Here is a tiny trained network, its code and every weight. The questions are about switching its units off for an input and a class, where a switched-off unit gives its printed mean instead of its output.

import numpy as np


def w(rows, s, z=0):
    codes = np.array(rows[::2]) - 128.0
    scale = np.full(codes.shape[1], s)
    scale[-1] = z or s
    return codes * scale


def norm(h):
    return h / np.sqrt((h * h).mean(-1, keepdims=True) + 1e-5)


def f(y):
    return y / 2 * (1 + np.tanh(0.7978845608 * (y + 0.044715 * y**3)))


def log_softmax(a):
    a = a - a.max(-1, keepdims=True)
    return a - np.log(np.exp(a).sum(-1, keepdims=True))


def net(x, mask):
    res = np.array(x, float).reshape(1, 7) / 4 @ E
    u = 0
    for l in range(4):
        y = f(norm(res) @ A[l][:, :-1].T + A[l][:, -1])
        res = res + np.where(mask[u : u + 4], y, B[l][:, -1]) @ B[l][:, :-1]
        u += 4
    return log_softmax(norm(res)[-1] @ U[:, :-1].T + U[:, -1])


A, B = {}, {}
E = w([
[128,129,129,128,128,128,126,131],'x0',
[158,166,112,210,99,189,198,10],'x1',
[126,127,128,128,129,127,129,126],'x2',
[135,126,127,127,130,123,131,131],'x3',
[67,219,196,254,170,164,216,193],'x4',
[123,125,132,128,123,132,126,125],'x5',
[97,32,44,127,207,148,128,131],'x6',
],0.0011)
A[0] = w([
[145,84,181,5,79,57,46,163,6],'0.n1',
[22,162,144,155,192,87,118,243,58],'0.n2',
[201,175,164,88,39,88,121,50,113],'0.n3',
[91,209,226,122,114,133,147,175,34],'0.n4',
],0.0029,0.0016)
B[0] = w([
[122,197,190,227,216,80,106,174,235],'0.n1',
[197,11,130,72,113,210,180,185,250],'0.n2',
[183,148,51,81,159,238,60,153,215],'0.n3',
[109,68,133,252,100,60,123,111,172],'0.n4',
],0.0031,0.0015)
A[1] = w([
[18,78,68,176,213,190,218,168,89],'1.n1',
[166,189,186,129,95,25,49,73,4],'1.n2',
[101,58,7,63,70,122,179,1,51],'1.n3',
[24,104,115,86,194,16,150,202,94],'1.n4',
],0.0029,0.0022)
B[1] = w([
[94,227,78,57,146,149,92,140,249],'1.n1',
[61,180,199,147,194,225,198,192,89],'1.n2',
[196,67,120,252,190,89,127,175,203],'1.n3',
[63,116,134,87,101,196,53,15,197],'1.n4',
],0.0032,0.0012)
A[2] = w([
[142,149,196,193,21,56,202,71,42],'2.n1',
[42,253,41,159,174,103,211,75,10],'2.n2',
[112,54,236,150,60,28,200,227,2],'2.n3',
[61,44,84,135,168,137,44,31,174],'2.n4',
],0.0034,0.0019)
B[2] = w([
[148,130,239,76,47,106,189,160,161],'2.n1',
[110,237,62,72,131,20,136,219,153],'2.n2',
[29,84,129,211,4,215,24,171,178],'2.n3',
[40,129,195,164,105,76,244,74,249],'2.n4',
],0.0031,0.0015)
A[3] = w([
[192,154,27,40,105,226,99,17,13],'3.n1',
[113,76,95,28,176,239,193,236,3],'3.n2',
[78,149,231,153,125,78,252,158,142],'3.n3',
[166,178,203,148,218,102,5,214,41],'3.n4',
],0.0033,0.0019)
B[3] = w([
[138,189,56,176,3,151,48,95,185],'3.n1',
[224,72,97,79,181,194,162,165,254],'3.n2',
[202,101,173,6,84,107,100,132,238],'3.n3',
[38,201,149,212,200,219,121,4,227],'3.n4',
],0.0038,0.00094)
U = w([
[21,211,214,224,245,207,53,12,253],'0',
[207,230,32,223,45,221,39,27,59],'1',
[25,35,248,200,27,226,63,235,83],'2',
[202,226,212,41,29,68,231,197,170],'3',
[4,27,231,34,240,34,173,32,154],'4',
[211,21,44,243,248,16,230,29,47],'5',
[196,12,62,2,226,229,228,233,100],'6',
[123,249,24,38,201,43,239,212,94],'7',
],0.0043,0.0014)

Each question gives the input, the list of numbers given to net, and the class t.
The units are the neurons (one row each of A and B). Each row of codes is followed by its name. A weight is (code - 128) times the scale printed after its matrix; where a second scale follows, it is the last column's (A, B and U).
mask holds one flag per neuron, layer by layer. A switched-off neuron (its flag False) gives its mean, the last column of its row in B, instead of its output. The means were averaged over made-up inputs and are rounded, as every weight is.
A unit's drop is (log p(t) with every unit on - log p(t) with that unit switched off) / (log p(t) with every unit on - log p(t) with every unit switched off).
The circuit of an input: a set's keep is (log p(t) with only the set's units on - log p(t) with every unit switched off) / (log p(t) with every unit on - log p(t) with every unit switched off). Starting from the 12 units with the biggest drops (on a tie, the unit counted first), units are removed one at a time, each time the one whose removal leaves the highest keep (on an exact tie, the one counted first), for as long as the keep stays at least 0.8.
circuit, biggest first: the units of the circuit, biggest drop first
k most important neurons: the k neurons with the biggest drops, biggest first
k most important neurons of layer l: the k neurons of layer l with the biggest drops, biggest first
drop of u: that unit's drop, to one decimal
input [-6,0,7,7,7,1,-8], class 2: circuit, biggest first : [2.n3 0.n4]
input [4,-1,-8,5,3,6,1], class 6: 2 most important neurons : [0.n2 0.n1]
input [5,-8,5,0,-3,8,8], class 4: circuit, biggest first : [2.n4 1.n4]
input [3,3,-2,4,8,5,7], class 7: 3 most important neurons : [1.n1 2.n2 0.n3]
input [-5,0,4,-8,4,8,6], class 6: 2 most important neurons : [0.n2 3.n2]
input [-4,6,-7,3,6,-2,3], class 7: circuit, biggest first : [1.n1 2.n2]
input [-3,-2,3,3,4,7,4], class 6: circuit, biggest first : [0.n2]
input [-2,-4,-6,0,5,0,3], class 6: 3 most important neurons : [0.n2 3.n2 1.n1]
input [3,0,-1,3,8,-8,2], class 6: circuit, biggest first : [0.n2 3.n2]
input [-1,5,2,5,1,-4,-5], class 3: 2 most important neurons : [2.n1 0.n2]
input [-7,-4,1,-5,-7,3,-4], class 0: circuit, biggest first : [0.n1 3.n4]
input [-4,-8,-5,-6,-4,-3,6], class 4: 2 most important neurons : [2.n4 1.n4]
input [1,2,0,-1,4,0,5], class 7: 2 most important neurons : [1.n1 2.n2]
input [-6,2,7,-2,0,-8,2], class 5: 3 most important neurons : [0.n1 1.n3 0.n4]
input [-8,-2,6,3,-2,-3,2], class 4: most important neuron of layer 1 : [1.n4]
input [-4,4,4,2,5,5,7], class 7: circuit, biggest first : [2.n2 1.n1]
input [7,-7,-6,-1,-5,6,3], class 4: circuit, biggest first : [1.n4 2.n4]
input [1,6,-6,-6,6,2,-2], class 3: 2 most important neurons : [2.n1 3.n3]
input [-7,0,1,-7,-7,-4,6], class 4: 3 most important neurons : [2.n4 0.n2 0.n1]
input [2,-3,0,-2,0,4,-7], class 0: 2 most important neurons : [0.n3 3.n4]
input [-7,-6,-2,7,-1,-6,-8], class 0: circuit, biggest first : [3.n4]
input [-7,-2,-4,-7,-8,-6,3], class 4: 2 most important neurons : [2.n4 0.n1]
input [6,-3,2,5,-6,4,1], class 4: 2 most important neurons of layer 3 : [3.n1 3.n3]
input [-4,0,3,1,2,-1,-1], class 2: 2 most important neurons of layer 0 : [0.n4 0.n2]
input [3,-4,4,5,-6,5,-2], class 0: drop of 1.n2 : 0.0
input [2,8,7,3,6,-8,0], class 3: drop of 2.n1 : 0.3
input [4,6,-5,8,8,-1,6], class 7: most important neuron : [1.n1]
input [6,-3,-8,3,-1,-7,0], class 0: 2 most important neurons : [0.n1 3.n4]
input [-2,7,-5,2,8,7,5], class 7: 2 most important neurons : [1.n1 2.n2]
input [-3,-8,-3,2,-8,-1,6], class 4: drop of 2.n4 : 0.4
